Here is a tiny trained network, its code and every weight. The questions are about switching its units off for an input and a class, where a switched-off unit gives its printed mean instead of its output.

import numpy as np


def w(rows, s, z=0):
    codes = np.array(rows[::2]) - 128.0
    scale = np.full(codes.shape[1], s)
    scale[-1] = z or s
    return codes * scale


def f(y):
    return np.maximum(y, 0)


def log_softmax(a):
    a = a - a.max(-1, keepdims=True)
    return a - np.log(np.exp(a).sum(-1, keepdims=True))


def net(x, mask):
    res = np.array(x, float).reshape(1, 6) / 4 @ E
    y = f(res @ A[0][:, :-1].T + A[0][:, -1])
    res = res + np.where(mask, y, B[0][:, -1]) @ B[0][:, :-1]
    return log_softmax(res[-1] @ U[:, :-1].T + U[:, -1])


A, B = {}, {}
E = w([
[84,21,130,167,67,193,111,120,95,255,170,76],'x0',
[79,134,120,185,129,72,34,117,98,169,232,250],'x1',
[135,198,14,146,152,205,196,193,153,190,106,153],'x2',
[160,157,223,152,91,36,36,164,60,197,80,145],'x3',
[169,119,120,162,224,82,24,119,138,79,14,102],'x4',
[116,153,74,62,124,174,54,133,108,63,181,134],'x5',
],0.0078)
A[0] = w([
[140,111,186,113,131,71,80,115,137,51,73,95,169],'N1',
[135,96,141,126,128,121,142,112,126,106,148,129,101],'N2',
[132,122,129,139,132,113,161,120,139,108,108,150,146],'N3',
[126,123,130,125,129,107,107,119,125,160,173,119,208],'N4',
[132,158,104,171,161,110,97,134,142,156,130,167,149],'N5',
[142,144,88,99,117,197,175,146,137,82,108,106,164],'N6',
[101,82,179,127,86,145,108,122,119,165,235,136,171],'N7',
[124,151,93,87,140,179,105,135,133,64,140,113,149],'N8',
[122,148,115,126,127,163,248,138,131,167,89,101,155],'N9',
[137,115,174,121,136,87,81,126,130,86,98,108,130],'N10',
[113,128,134,115,130,147,138,102,138,101,137,108,155],'N11',
[129,137,127,131,143,92,77,122,130,121,117,140,254],'N12',
],0.015,0.0041)
B[0] = w([
[184,114,192,170,182,13,180,47,74,83,130,148,244],'N1',
[134,140,134,114,119,117,121,124,116,142,112,87,151],'N2',
[185,117,147,116,139,149,114,135,105,118,134,124,154],'N3',
[76,108,105,116,64,122,104,132,127,149,136,113,179],'N4',
[86,146,113,123,124,131,70,173,119,141,109,181,178],'N5',
[167,212,104,86,169,218,155,128,115,64,134,68,238],'N6',
[49,70,109,115,39,113,142,74,160,146,194,67,244],'N7',
[82,211,83,123,162,120,145,126,81,80,141,96,206],'N8',
[249,48,200,107,107,210,131,164,202,171,100,136,251],'N9',
[153,125,161,158,153,43,139,57,103,91,97,164,207],'N10',
[119,156,97,133,120,145,131,132,115,128,139,114,168],'N11',
[114,125,114,177,180,83,133,152,131,150,106,187,195],'N12',
],0.014,0.017)
U = w([
[45,166,56,199,158,98,34,179,95,191,103,230,110],'0',
[130,240,57,93,182,192,167,113,96,76,156,71,112],'1',
[223,91,189,120,134,191,158,150,197,176,87,116,79],'2',
[157,131,194,204,193,29,151,13,31,97,90,156,68],'3',
[16,73,94,134,34,120,133,38,135,182,255,69,247],'4',
],0.0069,0.0011)

Each question gives the input, the list of numbers given to net, and the class t.
The units are the neurons (one row each of A and B). Each row of codes is followed by its name. A weight is (code - 128) times the scale printed after its matrix; where a second scale follows, it is the last column's (A, B and U).
mask holds one flag per neuron, in row order. A switched-off neuron (its flag False) gives its mean, the last column of its row in B, instead of its output. The means were averaged over made-up inputs and are rounded, as every weight is.
A unit's drop is (log p(t) with every unit on - log p(t) with that unit switched off) / (log p(t) with every unit on - log p(t) with every unit switched off).
The circuit of an input: a set's keep is (log p(t) with only the set's units on - log p(t) with every unit switched off) / (log p(t) with every unit on - log p(t) with every unit switched off). Starting from all 12 units, units are removed one at a time, each time the one whose removal leaves the highest keep (on an exact tie, the one counted first), for as long as the keep stays at least 0.8.
units of the circuit, in order: the units of the circuit, biggest drop first
k most important neurons: the k neurons with the biggest drops, biggest first
drop of u: that unit's drop, to one decimal
input [3,-8,-1,-6,4,0], class 1: units of the circuit, in order -> [N6]
input [-5,4,-6,8,-8,-8], class 4: 2 most important neurons -> [N7, N4]
input [-4,7,-4,-8,0,-5], class 4: 4 most important neurons -> [N1, N6, N9, N10]
input [-8,-5,1,8,-6,-7], class 2: 2 most important neurons -> [N9, N8]
input [-1,8,6,-8,3,-4], class 0: 2 most important neurons -> [N5, N6]
input [6,1,1,-1,4,-7], class 2: 3 most important neurons -> [N7, N8, N1]
input [-8,3,6,2,3,5], class 0: 2 most important neurons -> [N5, N12]
input [3,-2,-6,5,-3,1], class 4: drop of N7 -> 1.9
input [8,-8,-7,6,-6,-2], class 4: drop of N4 -> 0.0
input [3,-3,-1,-8,-5,-2], class 2: drop of N9 -> 5.5
input [-3,5,3,5,3,3], class 0: drop of N5 -> 0.4
